[[ 51 -32  27 -33 -56  14  28 -64  -8 -73]
 [ 12 -15  33 -17 -59   8  59 -72  26 -66]
 [ 52 -33  28 -34 -56  13  28 -64  -9 -73]
 [ 72 -31 -28 -30  19   9 -77  32 -60  15]
 [ 37 -15 -40 -13  44   2 -82  55 -42  49]
 [-89  35   0  38   8 -12  46  -1  73  33]
 [-87  35  -1  38  10 -11  48  -1  71  32]
 [ 73 -29 -29 -32  20  11 -78  33 -59  14]
 [ 51 -33  29 -36 -56  14  27 -65 -10 -72]]
:
[[ 51 -33  29 -36 -56  14  27 -65 -10 -72]
 [ 51 -32  27 -33 -56  14  28 -64  -8 -73]
 [ 12 -15  33 -17 -59   8  59 -72  26 -66]
 [ 52 -33  28 -34 -56  13  28 -64  -9 -73]
 [ 72 -31 -28 -30  19   9 -77  32 -60  15]
 [ 37 -15 -40 -13  44   2 -82  55 -42  49]
 [-89  35   0  38   8 -12  46  -1  73  33]
 [-87  35  -1  38  10 -11  48  -1  71  32]
 [ 73 -29 -29 -32  20  11 -78  33 -59  14]]

[[ -3 -14  40   0 -35   8 -16  20   2 -19  -6  13  -5]
 [ 19  20  28  25  90  31 -21  13   3  -1   7   0  20]
 [  5 -32 -20   5  40  46  14  22 -18   5 -26   2  18]
 [-10 -45 -16  27 -61   3  29  43   1   2 -32  36  -9]
 [ 10  16  26 -30  24  19  30  25  -4  -4  -6  -1 -24]]
:
[[ 10  16  26 -30  24  19  30  25  -4  -4  -6  -1 -24]
 [ -3 -14  40   0 -35   8 -16  20   2 -19  -6  13  -5]
 [ 19  20  28  25  90  31 -21  13   3  -1   7   0  20]
 [  5 -32 -20   5  40  46  14  22 -18   5 -26   2  18]
 [-10 -45 -16  27 -61   3  29  43   1   2 -32  36  -9]]

[[ 38  39 -11  21]
 [ -7 -18 -48  -8]
 [-14 -21  38 -10]
 [-32   6 -48  11]
 [-30 -47 -79  17]
 [-23 -29 -40 -25]
 [ 30 -34  44 -29]
 [-80  20  63  25]]
:
[[-80  20  63  25]
 [ 38  39 -11  21]
 [ -7 -18 -48  -8]
 [-14 -21  38 -10]
 [-32   6 -48  11]
 [-30 -47 -79  17]
 [-23 -29 -40 -25]
 [ 30 -34  44 -29]]

[[  7  16]
 [-26 -68]
 [-21 -59]
 [-65 -60]
 [-38  23]
 [ 47  74]
 [ 53  -9]]
:
[[ 53  -9]
 [  7  16]
 [-26 -68]
 [-21 -59]
 [-65 -60]
 [-38  23]
 [ 47  74]]

[[  4 -25  46  63]
 [ 18  31 -74   7]
 [ 20  52 -71   0]]
:
[[ 20  52 -71   0]
 [  4 -25  46  63]
 [ 18  31 -74   7]]

[[-32  74  -1  69]
 [ -1   0   0   1]
 [-25   1 -33 -85]]
:
[[-25   1 -33 -85]
 [-32  74  -1  69]
 [ -1   0   0   1]]

[[ 25   4 -39  16  10]
 [-15  35   1  -7 -17]
 [ 19  12 -10 -19  22]
 [ 20 -41  22  11  39]
 [ 26  12   4  16 -12]
 [-31  49 -18  21  -5]
 [ 23   2  -7 -11  17]
 [  2 -25  15   1  76]]
:
[[  2 -25  15   1  76]
 [ 25   4 -39  16  10]
 [-15  35   1  -7 -17]
 [ 19  12 -10 -19  22]
 [ 20 -41  22  11  39]
 [ 26  12   4  16 -12]
 [-31  49 -18  21  -5]
 [ 23   2  -7 -11  17]]

[[ 14  14 -11 -10   6 -17  15   6   9 -85  26  10]
 [  6   8   6   4  11   1  11   6  31  -2   1  -3]
 [-30  -5 -10 -17  25  12 -21 -17  11 -43  20   9]
 [ 10  -7  13   8  38   4   7 -10   6   5 -17 -16]
 [ -8   2  -2 -17  12   8 -43 -10 -22  -2  13   4]
 [ -6  -7   5 -13  41   2  -9  10   8 -28   0   3]
 [  7   1  -4  39 -30   7  21 -11 -12 -27   7  10]]
:
[[  7   1  -4  39 -30   7  21 -11 -12 -27   7  10]
 [ 14  14 -11 -10   6 -17  15   6   9 -85  26  10]
 [  6   8   6   4  11   1  11   6  31  -2   1  -3]
 [-30  -5 -10 -17  25  12 -21 -17  11 -43  20   9]
 [ 10  -7  13   8  38   4   7 -10   6   5 -17 -16]
 [ -8   2  -2 -17  12   8 -43 -10 -22  -2  13   4]
 [ -6  -7   5 -13  41   2  -9  10   8 -28   0   3]]
